Here is a tiny trained network, its code and every weight. The questions are about switching its units off for an input and a class, where a switched-off unit gives its printed mean instead of its output.

import numpy as np


def w(rows, s, z=0):
    codes = np.array(rows[::2]) - 128.0
    scale = np.full(codes.shape[1], s)
    scale[-1] = z or s
    return codes * scale


def norm(h):
    return h / np.sqrt((h * h).mean(-1, keepdims=True) + 1e-5)


def f(y):
    return np.maximum(y, 0)


def log_softmax(a):
    a = a - a.max(-1, keepdims=True)
    return a - np.log(np.exp(a).sum(-1, keepdims=True))


def net(x, mask):
    res = np.array(x, float).reshape(1, 8) / 4 @ E
    u = 0
    for l in range(3):
        y = f(norm(res) @ A[l][:, :-1].T + A[l][:, -1])
        res = res + np.where(mask[u : u + 5], y, B[l][:, -1]) @ B[l][:, :-1]
        u += 5
    return log_softmax(norm(res)[-1] @ U[:, :-1].T + U[:, -1])


A, B = {}, {}
E = w([
[93,106,150,135],'x0',
[142,89,157,64],'x1',
[147,242,240,170],'x2',
[92,255,39,80],'x3',
[103,65,121,143],'x4',
[135,147,181,124],'x5',
[105,155,248,213],'x6',
[183,155,163,20],'x7',
],0.0049)
A[0] = w([
[133,23,92,119,38],'0.n0',
[143,191,168,139,81],'0.n1',
[157,2,118,121,36],'0.n2',
[91,30,97,149,50],'0.n3',
[125,169,218,185,3],'0.n4',
],0.0067,0.0011)
B[0] = w([
[211,88,87,210,239],'0.n0',
[194,25,107,182,210],'0.n1',
[219,80,80,254,255],'0.n2',
[208,110,106,78,236],'0.n3',
[80,134,139,156,237],'0.n4',
],0.0083,0.0033)
A[1] = w([
[85,232,6,150,4],'1.n0',
[144,148,151,141,113],'1.n1',
[102,139,177,6,46],'1.n2',
[178,160,67,178,81],'1.n3',
[150,123,162,1,137],'1.n4',
],0.0064,0.0019)
B[1] = w([
[55,255,19,126,227],'1.n0',
[80,118,99,148,167],'1.n1',
[136,73,170,131,160],'1.n2',
[141,220,95,95,252],'1.n3',
[172,199,112,68,185],'1.n4',
],0.0076,0.0028)
A[2] = w([
[202,175,162,116,184],'2.n0',
[103,174,92,143,23],'2.n1',
[86,115,255,162,249],'2.n2',
[76,206,63,158,84],'2.n3',
[126,55,89,36,95],'2.n4',
],0.0097,0.0016)
B[2] = w([
[90,107,189,58,220],'2.n0',
[133,149,4,63,177],'2.n1',
[45,131,142,187,253],'2.n2',
[92,212,75,93,232],'2.n3',
[160,81,192,187,171],'2.n4',
],0.013,0.0049)
U = w([
[16,108,203,202,107],'0',
[249,18,68,185,121],'1',
[143,73,202,8,2],'2',
[106,184,24,63,247],'3',
],0.014,0.0027)

Each question gives the input, the list of numbers given to net, and the class t.
The units are the neurons (one row each of A and B). Each row of codes is followed by its name. A weight is (code - 128) times the scale printed after its matrix; where a second scale follows, it is the last column's (A, B and U).
mask holds one flag per neuron, layer by layer. A switched-off neuron (its flag False) gives its mean, the last column of its row in B, instead of its output. The means were averaged over made-up inputs and are rounded, as every weight is.
A unit's drop is (log p(t) with every unit on - log p(t) with that unit switched off) / (log p(t) with every unit on - log p(t) with every unit switched off).
The circuit of an input: a set's keep is (log p(t) with only the set's units on - log p(t) with every unit switched off) / (log p(t) with every unit on - log p(t) with every unit switched off). Starting from the 12 units with the biggest drops (on a tie, the unit counted first), units are removed one at a time, each time the one whose removal leaves the highest keep (on an exact tie, the one counted first), for as long as the keep stays at least 0.8.
units of the circuit, in order: the units of the circuit, biggest drop first
top k neurons: the k neurons with the biggest drops, biggest first
k most important neurons of layer l: the k neurons of layer l with the biggest drops, biggest first
drop of u: that unit's drop, to one decimal
input [4,5,6,-1,-2,8,1,6], class 0: units of the circuit, in order : 2.n2
input [0,0,-8,5,5,8,6,-5], class 1: units of the circuit, in order : 0.n3, 1.n0, 2.n3
input [-1,-2,2,-3,8,-5,2,-4], class 1: units of the circuit, in order : 0.n3, 2.n2
input [-4,-1,-4,2,6,-3,8,-2], class 1: units of the circuit, in order : 1.n0, 2.n2
input [0,5,-6,-8,0,2,8,-7], class 1: units of the circuit, in order : 0.n2, 0.n3
input [1,0,2,0,-1,1,-5,2], class 2: top 2 neurons : 0.n2, 0.n0
input [-7,7,6,5,-8,3,5,3], class 0: 2 most important neurons of layer 0 : 0.n3, 0.n4
input [6,4,6,3,-4,-8,2,1], class 0: 2 most important neurons of layer 1 : 1.n0, 1.n3
input [8,-4,5,-5,2,0,-6,6], class 2: drop of 0.n4 : 0.3
input [-7,8,-6,1,-5,1,-7,7], class 2: drop of 0.n1 : 0.2
input [0,-4,-7,0,-3,1,-7,0], class 1: drop of 2.n4 : 0.2
